(in the rows, 128 means zero)
Known rows:
[161 125 166 180 147  86 147 101  76 133 213 109 133 110 142 118 128 142
 207  94 148 179 148 148 121 134 161 175 113 131 117 139 121 123 170 181
 123 121 148 119 167] -> nekik
[136  98 137 148 157  98 134 111 114  89 178 109 109 112 139 119 130 143
 153 148 157 138 102 159 121 143 176 160 130 136 143  81 121 127 138 141
 128 133 145 121 149] -> bruril
[134  98 136 148 176 109 137 101  98  90 182 110 129 109 139 125 139 141
 150 119 170 139  94 153 120 142 174 135 118 138 129  79 121 137 113 141
 129 123 145 120 141] -> veba
[158 128 168 148 155  75 116 107  97  90 164 108  89 111 174 131 129 154
 150 100 163 153  96 152 140 142 164 135 133 161 149 136 170 116 201 183
 139 116 140 130 154] -> briba
[134 111 137 146 161 111 124 100 100 109 164 107 105 112 140 137 128 142
 152 138 149 136 108 173 120 131 174 152 114 130 139  79 119 123 128 141
 126 128 146 121 139] -> baplo
[143 114 138 173 153 110 119 115  77  88 161 120  90 160 147 121 166 137
 147 100 151 139 106 146 136 130 165 132 137 130 118 132 145 124 136 159
 121 116 143 129 140] -> lanun
[133  96 138 149 160 101 145 103 120  91 176 110 120 112 141 119 130 140
 150 139 154 138 105 159 121 147 165 142 129 136 141  81 124 124 129 144
 127 141 145 119 148] -> klefan
[133  99 137 150 163 102 145 104 116  91 176 110 119 111 141 119 130 143
 150 137 154 140 102 163 120 143 165 145 128 135 138  80 122 124 130 141
 128 138 144 119 149] -> drobe
[170 167 160 145 154  76 148 105  79 134 186 107  89 135 141 128 127 138
 149 130 188 163 166 161 117 131 160 142 168 166 120 147 122 155 124 158
 131 119 140 163 149] -> trostol
[132 106 138 147 161 105 125 101 104 104 162 110 105 109 141 122 126 142
 152 141 152 138 105 175 120 131 180 160 122 131 140  78 120 123 136 138
 135 126 145 121 141] -> pezu
[136  99 137 149 177 106 138 103 100  88 180 116 129 110 141 120 134 142
 151 118 175 139  95 155 122 142 177 136 128 137 132  82 120 139 113 142
 137 123 143 122 148] -> sozom
[141 136 135 152 155  82 121 107  78  90 167 111 113 124 141 121 140 142
 153  98 155 161  97 150 120 134 162 137 114 136 120 131 123 131 139 168
 127 119 141 146 147] -> flodruk
[134 155 136 149 168  76 115 111  73  83 173 110 108 113 143 120 142 173
 150  96 148 212  97 150 144 130 159 134 140 130 149 103 119 142 142 196
 138 124 141 153 138] -> ketro
[132 144 138 148 153  75 114 157  84  95 165 106 117 150 142 118 170 141
 152  98 153 140 124 150 116 133 165 135 112 148 155 152 123 123 165 143
 123 123 141 203 209] -> zomel
[167 122 167 170 152  95 142 122  76 128 219 110 113 111 141 117 127 139
 183  95 149 183 123 150 120 133 165 192 115 141 119 135 123 123 173 182
 123 122 145 119 171] -> lonupak
[134  99 135 149 175 110 136 102 100  89 179 112 126 110 141 129 138 141
 150 121 170 139  96 153 120 141 172 138 122 136 131  81 123 137 113 142
 131 124 144 122 142] -> pustofa
[135 109 134 170 193 105 124 103 121  92 161 112 146 112 137 144 139 146
 151 131 167 139  91 153 117 165 166 140 114 129 119  99 124 163 142 149
 134 123 143 118 175] -> lobokik
[134  97 137 147 177 110 139 105 101  89 180 111 129 110 141 124 140 141
 152 118 170 138  94 152 120 143 172 136 119 137 128  79 122 136 111 141
 131 125 144 120 141] -> dredu
[131 123 142 159 155  86 113 141  75  85 168 110 115 183 143 115 173 141
 149  93 150 151  96 146 121 132 164 132 125 147 156 120 122 122 118 141
 123 119 139 190 140] -> befazir
[165 110 148 156 151  95 148 103  76 114 189 109 114 112 141 119 129 138
 171  95 148 176 115 149 130 132 162 194 114 138 118 128 121 120 160 169
 124 121 149 121 157] -> drofom

Facts:
zukaron (ξ diflil,floskil,pezu)
mogri (ξ mozulak)
legrer (ξ grefe)
detul (ξ legrer,taflus)
briba (ξ fama,tremos) (Δ tekoplor)
garon (ξ fedor)
lanun (Δ fleskam,vasteros)
klupon (Δ denus)
detik (Δ grikisun)
toru (Δ seplerin)
grefe (ξ fedor)
nekik (ξ flostas,famel) (Δ denus)
fleskam (Δ tekoplor)
ketro (Δ fliklon)
tremos (ξ floskil)
bravun (Δ tekoplor,denus)
stufe (Δ legrer,gediflor)
fimos (ξ fama,legrer)
lonupak (ξ grefe) (Δ denus)
muplil (ξ dratu,fofluzel,liron)
flodruk (Δ nogin,digris)
famel (ξ pluva)
sogrun (ξ plerom)
pezu (ξ pluva,trostol)
treken (Δ denus)
tedoski (ξ fedor) (Δ daban)
flakatron (Δ tekoplor,denus)
drobe (ξ nife)
dratu (ξ gediflor)
klefan (ξ plerom,getun)
baplo (ξ pluva)
bribul (Δ denus,gediflor)
floskil (ξ pluva)
fliklon (ξ floskil) (Δ pletu)
fedor (ξ pluva)
rodrekal (ξ digris,pluva)
sulak (Δ flakatron,denus,drola,vasteros)
sugal (Δ nife)
sigik (ξ nogin)
lestar (Δ fleskam)
daban (Δ denus)
trusizon (Δ lobokik)
drutol (ξ taflus,drakam,naguk)
tekoplor (Δ denus)
lamil (ξ fofluzel)
drakam (ξ mizon)
flomos (ξ liron)
zigun (ξ brodripo,mizon,kliflu)
stastabe (ξ namum)
liron (ξ famel)
brodripo (ξ mizon)
diflil (ξ fama,sozom) (Δ brimir,drola)
piflu (Δ brimir)
gikam (Δ brimir,lobokik)
kidor (Δ nife,denus)
zomel (ξ mizon) (Δ pibim,brimir)
drofom (ξ redruskun,naguk) (Δ denus,lotifa)
fiples (ξ taflus,pezu)
brame (Δ denus,famel)
pletu (ξ brodripo) (Δ denus)
drola (Δ denus)
plenas (Δ befazir)
kledugur (Δ fleskam,trusizon)
bruril (ξ detul)
fenar (Δ flakatron,pustofa)
flasas (ξ plerom,famel,detik)
rebeplum (ξ taflus)
trostol (ξ sozom) (Δ nife)
naguk (ξ plagafil,pluva)
plaban (ξ fliklon,koza,lamil)
redruskun (ξ namum)
brobrem (ξ dredu,kliflu,koza) (Δ vasteros)
pite (Δ buska)
koza (ξ brodripo)
plenul (Δ denus,valan)
gediflor (ξ mizon) (Δ denus,vasteros)
buska (ξ flomos)
befazir (Δ brimir,pletu,vasteros)
klezel (ξ pluva,treken)
mozulak (ξ pluva)
plenam (Δ nekik)
biri (Δ rebeplum)
fofluzel (ξ famel) (Δ fliklon)
digris (ξ fedor) (Δ denus,brimir)
vasteros (Δ brimir)
kladri (Δ drola)
seplerin (Δ tekoplor)
flistes (Δ flakatron,denus)

Rows:
No name comes twice in this set of rows, the named rows included.
[151  94 141 154 154  95 120 124 107  91 184 110  90 113 138 116 129 140
 151 167 164 138  98 159 120 135 195 189 139 144 151  79 124 147 154 140
 129 124 144 121 145]	detul
[150 114 147 170 152 108 131 105  75 105 185 110 117 123 141 118 145 136
 154  94 151 156 110 146 121 131 163 137 114 130 117 138 125 123 133 165
 123 118 145 125 142]	sulak
[144 138 138 148 156  83 115 106  77  90 164 109  93 113 144 134 137 143
 151  97 165 163  97 151 121 132 161 136 118 142 130 129 137 125 149 180
 123 116 142 147 141]	toru
[167 148 130 203 179  82 114 104  85  99 160 111 126 163 137 166 144 142
 153 110 152 165  93 149 116 160 160 135 111 126 114 154 120 179 194 191
 130 115 141 118 191]	trusizon
[133 109 136 145 176 115 118 100  86 102 164 110 119 110 142 139 128 144
 151 118 154 135  95 160 118 131 180 139 115 131 131  81 122 125 113 141
 128 121 145 127 140]	pluva
[143 130 139 143 173  88 161 100  80 132 211 107 106 111 142 141 129 139
 149 148 226 139 136 170 116 138 162 139 152 183 118 105 121 172 108 142
 128 122 145 154 140]	nife
[137  96 136 150 165 106 123 106  92  87 183 111 110 112 140 120 142 141
 151 137 178 138  95 152 121 135 190 160 123 142 135  80 122 151 119 140
 129 123 144 122 144]	taflus
[135 106 152 158 150 104 138 130  78  89 164 109  90 184 143 117 167 136
 148 100 147 140 134 146 141 129 160 134 144 131 124 127 131 122 137 142
 121 119 142 141 141]	brobrem
[133 109 149 157 153  91 142 101 136  89 184 109 125 108 141 121 129 169
 156 153 154 135 134 151 117 147 163 133 124 131 157  81 126 131 136 143
 123 157 149 119 141]	liron
[161 136 135 177 158  95 115 103  80  90 160 113  95 142 142 156 149 139
 152 110 152 156  95 147 121 133 164 134 116 127 118 138 137 138 166 185
 126 115 142 120 142]	kledugur
[177 111 173 148 151 101 119 103  76 115 197 108  97 104 178 131 128 153
 195  90 157 168  95 149 140 133 174 160 111 180 119 148 174 115 179 205
 128 115 143 119 152]	tekoplor
[132 115 140 148 153 104 121 101 113 108 165 110 113 109 140 140 125 162
 161 144 149 137 126 153 118 132 164 136 114 128 147  80 117 122 131 138
 123 143 144 122 139]	famel
[169 122 138 149 155 100 113 103  93  86 162 110  85 111 190 169 143 147
 149 100 174 143  92 147 151 133 166 130 117 140 131 143 201 117 191 203
 124 112 141 121 140]	fleskam

Now the same elements, written a new way:
Known rows:
[115 116 150  95 139 117 136 134 145 102 128 131 123 138 114 149 130  83
 102 109 118 114 145 107  82 152 163] -> plenam
[109 139  75 110  94  64  95 117  81 143 150 148 121 108 111 117  96 179
 169 105 148 150 121 128 233 123 163] -> fedor
[109 204  83 205 152 116 116 149 118 115 114 105  37  98 148 134 131 156
 109 160 159  96 112 132 182 133  88] -> grikisun
[116 112 174  61 137 129 170 159 136  96 128 136 127 150 121 116 115  55
 112 115  98  97 134  97  75 131 179] -> sulak
[141 117 113 120 104 167 161 139 174 108 179 157 139 114 131 115 173 134
 130 102 164 153 197 156  93 132 102] -> fliklon
[173 113  84 170  96 161 135  89 162 130 130 135 150 126 204 103  90 108
 119 108 157 135 105 115 112  97  64] -> lobokik
[125 139 125 139 137 125 128 139 107 161 116 118 123 126 124 128 147 170
 138 148 127 137 116 145 166 125 106] -> sogrun
[129 146 120 143 129 123 122 137 104 154 123 122 125 128 126 127 140 158
 141 150 122 136 107 148 167 124 111] -> sigik
[ 93 169 124 138 113 129 119 129 108 132 124 151 141 123 107 111  97 183
 176 116 147 150 113 155 191 109 122] -> pezu
[126 146 120 141 129 127 122 138 109 153 119 120 123 129 126 126 138 166
 149 159 122 134 112 151 158 122 105] -> stastabe
[138 146  86 135  95 115  72 129  65 155  83 121 176 118 169 194  95 240
 132 159 136 224  84 178  72 105 107] -> rebeplum
[126 143 125 139 133 124 122 139 103 159 122 114 122 128 129 131 146 164
 139 146 126 136 110 145 164 123 108] -> klefan
[115 117 159  81 142 114 141 140 141 102 125 130 117 142 111 142 128  79
 106 111 113 106 144 107  78 149 173] -> brame
[120 114 153  92 142 123 139 125 151  94 135 127 119 135 114 145 130  78
 104 102 122 108 151 107  68 150 168] -> klupon
[114 132 164  76 139 108 143 150 139 111 121 127 111 145 109 128 130  92
 112 115 110 113 132 107  91 149 162] -> fenar
[120 149 120 144 134 112 117 144 107 156 117 116 114 138 128 144 125 127
 135 149 118 142  94 141 153 132 104] -> namum
[151 114 105 151 117 140 128  96 158 116 137 132 132 128 166 133 107 103
 110 111 146 133 128 114  96 125  98] -> nogin
[ 88 210 118 162 164 114 147 187  96 114 101 104  32 117 133 121 130 134
 118 168 127  73  99 127 185 120 123] -> detik
[115  79  66 208 167 149 100  61 145 110 183 107 131 131  96 234 147  89
 101 117 151 141 192 128  86 154 150] -> nife
[127 147 121 140 134 126 121 141 109 160 126 123 120 126 123 124 142 170
 147 155 122 133 111 154 155 127 100] -> redruskun

Rows:
No name comes twice in this set of rows, the named rows included.
[157  96 133 136 114 145 119 106 171  89 139 130 150 101 125 121 160 129
 101 118 137 129 198 118  85 130 140]	pletu
[121 111 161  84 139 131 153 141 142  97 132 136 122 148 122 125 118  67
 108 110 113 106 145 103  71 134 170]	bribul
[ 86 173 113 138  96 136 144 156 116 138 137 169 140 122 103 104 110 172
 187  87 162 175 135 167 217  98 110]	floskil
[173 105  92 164  97 168 134  80 172 110 137 141 148 123 195 111  90 100
 107  99 164 130 124 109  87 114  81]	vasteros
[144 121  72 111 119  66 100 136  74 166 164 122 101 113 135 124 137 167
 144 165 121 137 119 132 192 135 143]	garon
[142  88 107  62 120  79 113 128 109 108 175 143 102 118 119 124 141 124
 118 129 126 113 173 100 116 156 201]	tedoski
[167  69  76  73 100  98 127 115 110 110 193 151 120 115 156  97 116 110
 122 127 137 104 164  91 113 133 177]	digris
[127 118 155  79 125 139 148 151 149 100 150 150 120 126 114 118 158 121
 119 120 130 120 171 135  76 146 148]	briba
[164 114  95 161 101 165 146  93 155 127 135 138 146 127 192 105  85  94
 118 109 149 130 107 113 104 107  80]	pibim
[128 138 123 147 129 132 133 150 105 156 130 124 128 123 130 121 157 160
 146 155 128 140 122 153 167 120  98]	plaban
[178 100  63 206 103 138  60   8 216  89 152 122 127  92 160 192 136 149
  71  64 201 163 185 110  44 176  78]	denus
[136  81 182  86 155 169 161 112 123 128  99 100 139 132 112 124 184 168
  79  66 151  92 166 103 120 136 157]	fofluzel
[147 110 131 105 116 162 176 137 141 112 132 140 146 149 177  84  78  67
 127 121 121 103 103 104  99  91 119]	piflu
[ 88  87 140 111 173 137 152 133 124  99 162 121 127 155  78 182 135  49
 110 126 104 102 173 114  75 141 206]	kidor
[151 113  56  99 122  55  84 133  69 167 179 127  90 110 137 120 140 177
 150 181 120 133 121 128 183 147 151]	grefe

The same elements again, as new rows of numbers:
Known rows:
[121 122 121 129 153 145 128 100 146 132 147 110 133 122 136 138 113 132
 108 120 154 123 155 182 109 127] -> toru
[133 114 131 143 131 136 122 133 151 120 131 124 147 140 129 116 121 142
 105 136 143 123 141 115 157 149] -> plenam
[122 128 123 108 127 144 126 110 112 122 151 130 132 144  97 147 113 123
 108 126  97 139 133 108 136 150] -> fiples
[131 116 129 129 104 127 139 133 119 130 141 151 108 132 124 184 112 151
 128 115 114 149  91  87 135 154] -> buska
[132  98 134 124 159 151 132 110 110 168 122  81 114 150 150 121 130 100
 152 107 107 175 140 187 155 142] -> nife
[121 114 141 124 124 144 129 130 123 120 136 136 112 128  89 113 120  99
 106 136 117 139 119 121 130 123] -> mizon
[127 129 125 113 131 137 130 107 118 122 149 121 118 133  87 153 114 111
 112 121  98 143 129 126 140 144] -> drobe
[119 131 132 129 124 132 134 133 127 132 149 140 114 144 115 161 111  93
  99 115 109 144 105 130 104 129] -> muplil
[122 130 131 131 130 134 123 147 107 129 156 153 121 158 112 149 109  92
  98 121 107 138 121 130  94 127] -> baplo
[130 146 127 135 120 129 116 120 162 116 143 154 120 146 144  97 118 110
  56 145 101 119  69  74 170 116] -> zomel
[127  82 134 125 162 139 119 157 135 135 148 139 137 176 157  93 134 149
 111 131  98 137 127  88 159 154] -> trostol
[131 138 135 139 128 134 119 134 155 128 141 134 141 145 150 106 110 126
 102 133 126 122 114 130 153 128] -> flodruk
[132 125 126 120 121 153 100 109 128 116 155 108 109 127 112 179 115 119
 132 144 105 171 149  73 112 126] -> stastabe
[132 118 128 101 121 142 126 123 114 113 138 141 135 128  77 129 122 157
 119 147 115 125 136  72 188 159] -> tremos
[129 124 129 126 132 136 123 152 111 119 150 156 125 154  97 144 116 118
 102 132 108 136 116  93 117 144] -> klezel
[117 130 130 125 132 131 128 171 126 102 134 156 127 137 122 145 121 135
 103 131  62 140 116  89 135 138] -> flasas
[141 113 125 168 128 118 125 177 153 117 119 156 140 154 160 128 127 138
 101 135 135 128 116  82 156 153] -> nekik
[126 140 121 125 143 143 119 109 128 142 139 152 114 118 152 123 122 160
 117 142 118 117 106 131 171 116] -> trusizon
[127 121 133 142 138 134 121 128 158 120 140 117 147 145 139 118 113 124
 101 124 142 127 149 147 127 145] -> brame
[ 91 126 140 109  75 160 122 199 117 132 123 176 160 156 214 133 112 127
  95 144 197 113 121  42  19 102] -> sigik

Rows:
No name comes twice in this set of rows, the named rows included.
[126 165 115 121 139 147 125  97 104 164 130 129 110 123 166 134 118 118
 135 128 135 130 102 178 146  98]	lobokik
[118 100 134 109 157 150 127 103 144 158 154  82 133 157 184 119 117 121
 125  97  98 152 143 165 114 135]	sugal
[113 128 150 145  71 161 114 229 115 140  97 187 158 160 247  86 121 133
 116 166 225 102 108  66  71  88]	nogin

